Here is a tiny trained network, its code and every weight. The questions are about switching its units off for an input and a class, where a switched-off unit gives its printed mean instead of its output.

import numpy as np


def w(rows, s, z=0):
    codes = np.array(rows[::2]) - 128.0
    scale = np.full(codes.shape[1], s)
    scale[-1] = z or s
    return codes * scale


def f(y):
    return np.maximum(y, 0)


def log_softmax(a):
    a = a - a.max(-1, keepdims=True)
    return a - np.log(np.exp(a).sum(-1, keepdims=True))


def net(x, mask):
    res = np.array(x, float).reshape(1, 7) / 4 @ E
    y = f(res @ A[0][:, :-1].T + A[0][:, -1])
    res = res + np.where(mask, y, B[0][:, -1]) @ B[0][:, :-1]
    return log_softmax(res[-1] @ U[:, :-1].T + U[:, -1])


A, B = {}, {}
E = w([
[88,65,207,119,65,132,95],'x0',
[139,215,109,196,126,87,144],'x1',
[143,142,164,156,5,169,88],'x2',
[112,27,191,173,176,16,79],'x3',
[119,170,130,192,170,184,113],'x4',
[2,151,117,32,96,166,162],'x5',
[15,200,48,149,158,62,39],'x6',
],0.0094)
A[0] = w([
[164,60,169,127,179,63,134,175],'neuron 1',
[163,67,132,120,71,150,174,114],'neuron 2',
[156,125,81,221,67,154,31,237],'neuron 3',
[49,39,32,105,175,101,177,198],'neuron 4',
[159,76,152,88,46,100,99,167],'neuron 5',
[56,68,117,79,100,114,152,183],'neuron 6',
[229,103,183,88,3,199,181,149],'neuron 7',
[118,161,86,188,174,121,209,176],'neuron 8',
[137,159,141,203,88,97,71,175],'neuron 9',
[200,144,201,89,31,127,155,195],'neuron 10',
[96,69,116,157,205,1,110,252],'neuron 11',
[26,112,126,124,123,175,150,165],'neuron 12',
[154,92,142,174,156,78,130,117],'neuron 13',
[97,179,69,61,158,179,171,195],'neuron 14',
[132,157,84,144,204,198,146,162],'neuron 15',
[81,198,126,183,109,114,74,222],'neuron 16',
[132,165,79,76,89,146,126,119],'neuron 17',
[23,137,139,50,123,58,179,179],'neuron 18',
[162,104,120,191,49,197,156,217],'neuron 19',
[209,100,207,113,52,173,181,159],'neuron 20',
],0.01,0.0035)
B[0] = w([
[181,101,245,140,62,126,110,205],'neuron 1',
[147,84,121,126,120,132,127,185],'neuron 2',
[128,114,75,130,146,53,129,199],'neuron 3',
[105,155,197,123,118,196,83,195],'neuron 4',
[118,101,163,114,128,134,188,192],'neuron 5',
[80,81,187,81,134,173,93,187],'neuron 6',
[159,71,111,110,88,148,178,248],'neuron 7',
[128,179,142,163,115,142,145,181],'neuron 8',
[101,65,64,169,133,101,135,183],'neuron 9',
[153,76,99,99,123,132,166,210],'neuron 10',
[110,143,170,164,97,90,56,240],'neuron 11',
[132,123,119,95,158,134,106,179],'neuron 12',
[172,132,158,161,109,101,65,178],'neuron 13',
[125,183,113,117,136,201,149,194],'neuron 14',
[170,199,113,133,138,124,131,181],'neuron 15',
[74,154,74,132,152,60,154,198],'neuron 16',
[120,158,107,119,136,158,160,167],'neuron 17',
[93,118,163,89,155,162,79,202],'neuron 18',
[154,67,104,122,170,134,177,200],'neuron 19',
[157,81,145,110,107,132,169,229],'neuron 20',
],0.011,0.017)
U = w([
[215,25,100,79,70,158,206,188],'0',
[161,224,69,165,136,201,160,248],'1',
[41,118,137,31,133,183,80,29],'2',
[209,112,155,255,10,86,24,51],'3',
[87,119,28,220,151,65,117,143],'4',
],0.0099,0.0018)

Each question gives the input, the list of numbers given to net, and the class t.
The units are the neurons (one row each of A and B). Each row of codes is followed by its name. A weight is (code - 128) times the scale printed after its matrix; where a second scale follows, it is the last column's (A, B and U).
mask holds one flag per neuron, in row order. A switched-off neuron (its flag False) gives its mean, the last column of its row in B, instead of its output. The means were averaged over made-up inputs and are rounded, as every weight is.
A unit's drop is (log p(t) with every unit on - log p(t) with that unit switched off) / (log p(t) with every unit on - log p(t) with every unit switched off).
The circuit of an input: a set's keep is (log p(t) with only the set's units on - log p(t) with every unit switched off) / (log p(t) with every unit on - log p(t) with every unit switched off). Starting from the 12 units with the biggest drops (on a tie, the unit counted first), units are removed one at a time, each time the one whose removal leaves the highest keep (on an exact tie, the one counted first), for as long as the keep stays at least 0.8.
units of the circuit, in order: the units of the circuit, biggest drop first
most important unit: the unit with the biggest drop
k most important neurons: the k neurons with the biggest drops, biggest first
drop of u: that unit's drop, to one decimal
input [-4,7,-5,2,2,-6,5], class 3: most important unit	neuron 11
input [7,-4,-6,4,-7,-7,-5], class 3: 2 most important neurons	neuron 11; neuron 1
input [1,0,6,-6,4,-7,2], class 0: 3 most important neurons	neuron 19; neuron 11; neuron 7
input [-7,-3,-8,-5,3,8,4], class 1: 2 most important neurons	neuron 15; neuron 14
input [-4,0,-2,4,2,-8,-8], class 3: 2 most important neurons	neuron 13; neuron 1
input [-7,-4,-2,-2,-7,-2,6], class 2: 2 most important neurons	neuron 4; neuron 18
input [-8,1,6,-4,-1,-2,4], class 1: 3 most important neurons	neuron 14; neuron 11; neuron 17
input [4,-1,-5,6,3,-2,-8], class 3: 2 most important neurons	neuron 1; neuron 13
input [-1,-1,2,-7,-7,6,0], class 2: 2 most important neurons	neuron 18; neuron 6
input [-6,3,1,2,4,-4,2], class 4: 2 most important neurons	neuron 1; neuron 16
input [-7,6,-7,2,6,0,-3], class 1: drop of neuron 15	0.2
input [2,-2,8,-5,5,-7,8], class 4: drop of neuron 4	0.0
input [-3,0,6,-7,-5,5,3], class 2: drop of neuron 6	0.2
input [-3,-8,-2,-7,6,6,1], class 1: units of the circuit, in order	neuron 14
